Below are the code and all the weights of a small trained network. Each question names an input and a class and asks about switching units off, where a switched-off unit gives its printed mean instead of its output.

import numpy as np


def w(rows, s, z=0):
    codes = np.array(rows[::2]) - 128.0
    scale = np.full(codes.shape[1], s)
    scale[-1] = z or s
    return codes * scale


def f(y):
    return np.maximum(y, 0)


def log_softmax(a):
    a = a - a.max(-1, keepdims=True)
    return a - np.log(np.exp(a).sum(-1, keepdims=True))


def net(x, mask):
    res = np.array(x, float).reshape(1, 5) / 4 @ E
    y = f(res @ A[0][:, :-1].T + A[0][:, -1])
    res = res + np.where(mask, y, B[0][:, -1]) @ B[0][:, :-1]
    return log_softmax(res[-1] @ U[:, :-1].T + U[:, -1])


A, B = {}, {}
E = w([
[96,177,217,222,13,64,197,82,177],'x0',
[62,241,160,115,76,97,2,198,26],'x1',
[50,114,109,221,211,192,100,69,120],'x2',
[167,54,171,147,163,229,136,217,218],'x3',
[195,166,219,67,221,25,111,149,216],'x4',
],0.0074)
A[0] = w([
[88,223,118,79,59,39,48,121,65,175],'n0',
[160,161,19,73,165,174,44,155,1,152],'n1',
[202,114,96,74,183,37,208,97,180,219],'n2',
[100,235,87,199,47,103,121,47,34,150],'n3',
[115,56,118,138,250,189,115,150,239,214],'n4',
[67,194,222,164,213,148,66,176,183,160],'n5',
[188,183,224,77,115,106,73,250,147,208],'n6',
[184,73,182,139,86,24,199,64,227,205],'n7',
[158,65,48,145,101,226,152,98,77,253],'n8',
],0.0066,0.0046)
B[0] = w([
[114,189,147,112,66,12,69,142,58,220],'n0',
[34,61,69,60,183,113,71,150,101,213],'n1',
[177,178,148,48,217,80,210,79,187,227],'n2',
[41,167,38,194,50,35,141,69,38,211],'n3',
[231,63,138,191,219,200,131,73,133,246],'n4',
[152,157,215,212,149,143,44,92,123,196],'n5',
[219,178,194,84,68,162,46,222,150,226],'n6',
[131,201,200,102,58,82,200,80,254,245],'n7',
[50,32,64,97,79,170,159,150,134,221],'n8',
],0.0074,0.012)
U = w([
[154,210,188,29,123,6,254,84,242,112],'0',
[22,168,54,226,44,41,167,38,39,118],'1',
[82,45,130,222,23,222,241,138,211,235],'2',
[213,62,58,87,241,202,194,133,122,1],'3',
[194,151,208,151,130,216,80,222,197,77],'4',
[135,125,196,218,226,123,46,39,106,118],'5',
[127,210,168,37,59,29,30,223,54,104],'6',
[42,39,42,18,198,176,83,193,72,146],'7',
],0.0072,0.0043)

Each question gives the input, the list of numbers given to net, and the class t.
The units are the neurons (one row each of A and B). Each row of codes is followed by its name. A weight is (code - 128) times the scale printed after its matrix; where a second scale follows, it is the last column's (A, B and U).
mask holds one flag per neuron, in row order. A switched-off neuron (its flag False) gives its mean, the last column of its row in B, instead of its output. The means were averaged over made-up inputs and are rounded, as every weight is.
A unit's drop is (log p(t) with every unit on - log p(t) with that unit switched off) / (log p(t) with every unit on - log p(t) with every unit switched off).
The circuit of an input: a set's keep is (log p(t) with only the set's units on - log p(t) with every unit switched off) / (log p(t) with every unit on - log p(t) with every unit switched off). Starting from all 9 units, units are removed one at a time, each time the one whose removal leaves the highest keep (on an exact tie, the one counted first), for as long as the keep stays at least 0.8.
units of the circuit, in order: the units of the circuit, biggest drop first
most important unit: the unit with the biggest drop
top k neurons: the k neurons with the biggest drops, biggest first
drop of u: that unit's drop, to one decimal
input [-3,-5,-7,1,-4], class 3: units of the circuit, in order -> (n0 n3)
input [-3,-2,8,6,1], class 3: most important unit -> n4
input [-7,4,-3,-5,-6], class 7: top 2 neurons -> (n1 n7)
input [5,3,-7,-2,4], class 6: top 3 neurons -> (n0 n6 n4)
input [-3,-3,-2,4,-6], class 7: top 4 neurons -> (n7 n8 n2 n5)
input [3,0,-2,4,-1], class 4: top 2 neurons -> (n3 n2)
input [4,-3,7,3,5], class 5: top 2 neurons -> (n4 n5)
input [-1,1,-5,4,0], class 4: top 2 neurons -> (n0 n3)
input [3,5,1,-6,2], class 1: top 2 neurons -> (n3 n2)
input [5,2,5,0,5], class 5: top 3 neurons -> (n5 n2 n8)
input [-1,3,6,-5,8], class 6: top 2 neurons -> (n4 n0)
input [0,3,-3,6,-2], class 4: top 4 neurons -> (n0 n3 n6 n1)
input [-7,-4,3,-8,5], class 3: top 2 neurons -> (n7 n2)
input [-7,-4,5,-7,2], class 7: top 3 neurons -> (n1 n7 n8)
input [7,5,-3,3,6], class 6: units of the circuit, in order -> (n6)
input [-2,-7,7,1,6], class 3: top 2 neurons -> (n4 n0)
input [8,3,7,-5,8], class 1: drop of n3 -> 1.1
input [2,5,-2,5,8], class 4: drop of n5 -> 0.2
input [-5,4,-4,-1,-4], class 7: drop of n1 -> 1.3
input [2,3,7,-3,8], class 5: units of the circuit, in order -> (n5)
input [3,3,0,-5,2], class 1: drop of n1 -> 0.1
